Below is a small trained network, with its code and all its weights. Each question gives an input and a class and asks what happens when units are switched off, that is, made to give their printed mean instead of their output.

import numpy as np


def w(rows, s, z=0):
    codes = np.array(rows[::2]) - 128.0
    scale = np.full(codes.shape[1], s)
    scale[-1] = z or s
    return codes * scale


def f(y):
    return np.maximum(y, 0)


def log_softmax(a):
    a = a - a.max(-1, keepdims=True)
    return a - np.log(np.exp(a).sum(-1, keepdims=True))


def net(x, mask):
    res = np.array(x, float).reshape(1, 6) / 4 @ E
    y = f(res @ A[0][:, :-1].T + A[0][:, -1])
    res = res + np.where(mask, y, B[0][:, -1]) @ B[0][:, :-1]
    return log_softmax(res[-1] @ U[:, :-1].T + U[:, -1])


A, B = {}, {}
E = w([
[105,223,105,78,199],'x0',
[193,13,129,78,176],'x1',
[111,30,179,141,38],'x2',
[44,156,252,94,149],'x3',
[210,162,172,91,44],'x4',
[119,224,79,2,24],'x5',
],0.0079)
A[0] = w([
[166,95,138,121,116,101],'neuron 0',
[206,119,133,154,89,112],'neuron 1',
[125,140,116,120,163,61],'neuron 2',
[174,93,208,129,147,157],'neuron 3',
[156,35,118,96,92,169],'neuron 4',
[76,94,167,122,139,132],'neuron 5',
[59,171,114,159,137,143],'neuron 6',
[180,51,119,202,166,159],'neuron 7',
[128,140,54,104,234,161],'neuron 8',
[70,144,119,86,121,28],'neuron 9',
[164,140,113,162,186,143],'neuron 10',
[128,215,101,157,100,254],'neuron 11',
[64,193,127,85,84,113],'neuron 12',
[30,141,127,88,94,147],'neuron 13',
[76,74,253,120,151,152],'neuron 14',
[138,158,99,148,206,157],'neuron 15',
[133,116,101,157,103,89],'neuron 16',
[90,150,160,98,138,148],'neuron 17',
[153,106,148,68,45,173],'neuron 18',
[88,148,201,157,169,96],'neuron 19',
[173,125,130,109,104,181],'neuron 20',
[59,145,97,74,93,81],'neuron 21',
[55,160,222,149,111,133],'neuron 22',
],0.013,0.0055)
B[0] = w([
[138,81,106,153,143,165],'neuron 0',
[125,119,92,126,98,187],'neuron 1',
[154,209,86,90,94,145],'neuron 2',
[159,82,151,219,58,200],'neuron 3',
[194,69,70,166,152,221],'neuron 4',
[117,118,128,197,149,171],'neuron 5',
[150,86,154,62,135,188],'neuron 6',
[102,41,149,94,119,249],'neuron 7',
[92,191,195,82,168,226],'neuron 8',
[118,66,157,84,48,156],'neuron 9',
[129,138,133,54,132,187],'neuron 10',
[177,124,75,80,135,231],'neuron 11',
[147,81,145,78,160,218],'neuron 12',
[152,52,236,96,105,200],'neuron 13',
[126,128,166,254,123,225],'neuron 14',
[185,145,155,61,168,202],'neuron 15',
[122,120,122,158,139,150],'neuron 16',
[142,159,201,157,84,174],'neuron 17',
[153,135,109,116,141,224],'neuron 18',
[63,173,116,148,148,183],'neuron 19',
[158,140,101,124,159,177],'neuron 20',
[111,39,156,92,134,184],'neuron 21',
[144,154,190,156,165,212],'neuron 22',
],0.0083,0.013)
U = w([
[186,125,124,143,79,220],'0',
[109,197,219,149,126,42],'1',
[90,174,166,65,197,249],'2',
[85,200,131,106,136,5],'3',
[153,250,146,46,143,115],'4',
[128,144,202,36,136,150],'5',
],0.011,0.0031)

Each question gives the input, the list of numbers given to net, and the class t.
The units are the neurons (one row each of A and B). Each row of codes is followed by its name. A weight is (code - 128) times the scale printed after its matrix; where a second scale follows, it is the last column's (A, B and U).
mask holds one flag per neuron, in row order. A switched-off neuron (its flag False) gives its mean, the last column of its row in B, instead of its output. The means were averaged over made-up inputs and are rounded, as every weight is.
A unit's drop is (log p(t) with every unit on - log p(t) with that unit switched off) / (log p(t) with every unit on - log p(t) with every unit switched off).
The circuit of an input: a set's keep is (log p(t) with only the set's units on - log p(t) with every unit switched off) / (log p(t) with every unit on - log p(t) with every unit switched off). Starting from the 12 units with the biggest drops (on a tie, the unit counted first), units are removed one at a time, each time the one whose removal leaves the highest keep (on an exact tie, the one counted first), for as long as the keep stays at least 0.8.
circuit, biggest first: the units of the circuit, biggest drop first
unit that matters most: the unit with the biggest drop
top k neurons: the k neurons with the biggest drops, biggest first
drop when u is switched off: that unit's drop, to one decimal
input [5,8,0,-2,1,4], class 4: unit that matters most : neuron 7
input [7,-4,1,7,6,-2], class 1: circuit, biggest first : (neuron 14; neuron 22)
input [5,8,8,0,-1,6], class 0: circuit, biggest first : (neuron 4; neuron 8)
input [-3,6,-5,-2,5,6], class 0: circuit, biggest first : (neuron 8; neuron 4)
input [8,0,-5,6,-8,2], class 5: circuit, biggest first : (neuron 13; neuron 9)
input [3,-3,2,-6,7,1], class 4: circuit, biggest first : (neuron 3; neuron 7)
input [1,-2,0,-3,5,-1], class 4: top 3 neurons : (neuron 3; neuron 14; neuron 4)
input [-8,5,-3,7,0,2], class 0: circuit, biggest first : (neuron 8; neuron 3)
input [4,4,-3,3,7,3], class 4: circuit, biggest first : (neuron 7; neuron 13)
input [4,-5,3,-7,-3,2], class 4: circuit, biggest first : (neuron 7; neuron 3)
input [2,-6,0,-2,7,1], class 4: top 2 neurons : (neuron 7; neuron 3)
input [2,-6,-6,-6,-3,6], class 5: top 3 neurons : (neuron 21; neuron 12; neuron 6)
input [-5,0,5,6,8,-8], class 0: top 2 neurons : (neuron 3; neuron 4)
input [1,8,2,4,-7,-8], class 1: circuit, biggest first : (neuron 14)
input [6,8,-4,3,-3,1], class 4: top 2 neurons : (neuron 7; neuron 2)
input [0,6,8,6,1,-2], class 0: drop when neuron 4 is switched off : 0.2
input [6,4,8,8,-4,1], class 1: drop when neuron 16 is switched off : 0.0
input [-2,0,-1,1,2,-2], class 0: drop when neuron 22 is switched off : 0.1
input [-7,0,5,6,-5,-4], class 1: drop when neuron 14 is switched off : 0.1
input [8,1,5,-3,1,-3], class 4: top neuron : (neuron 13)
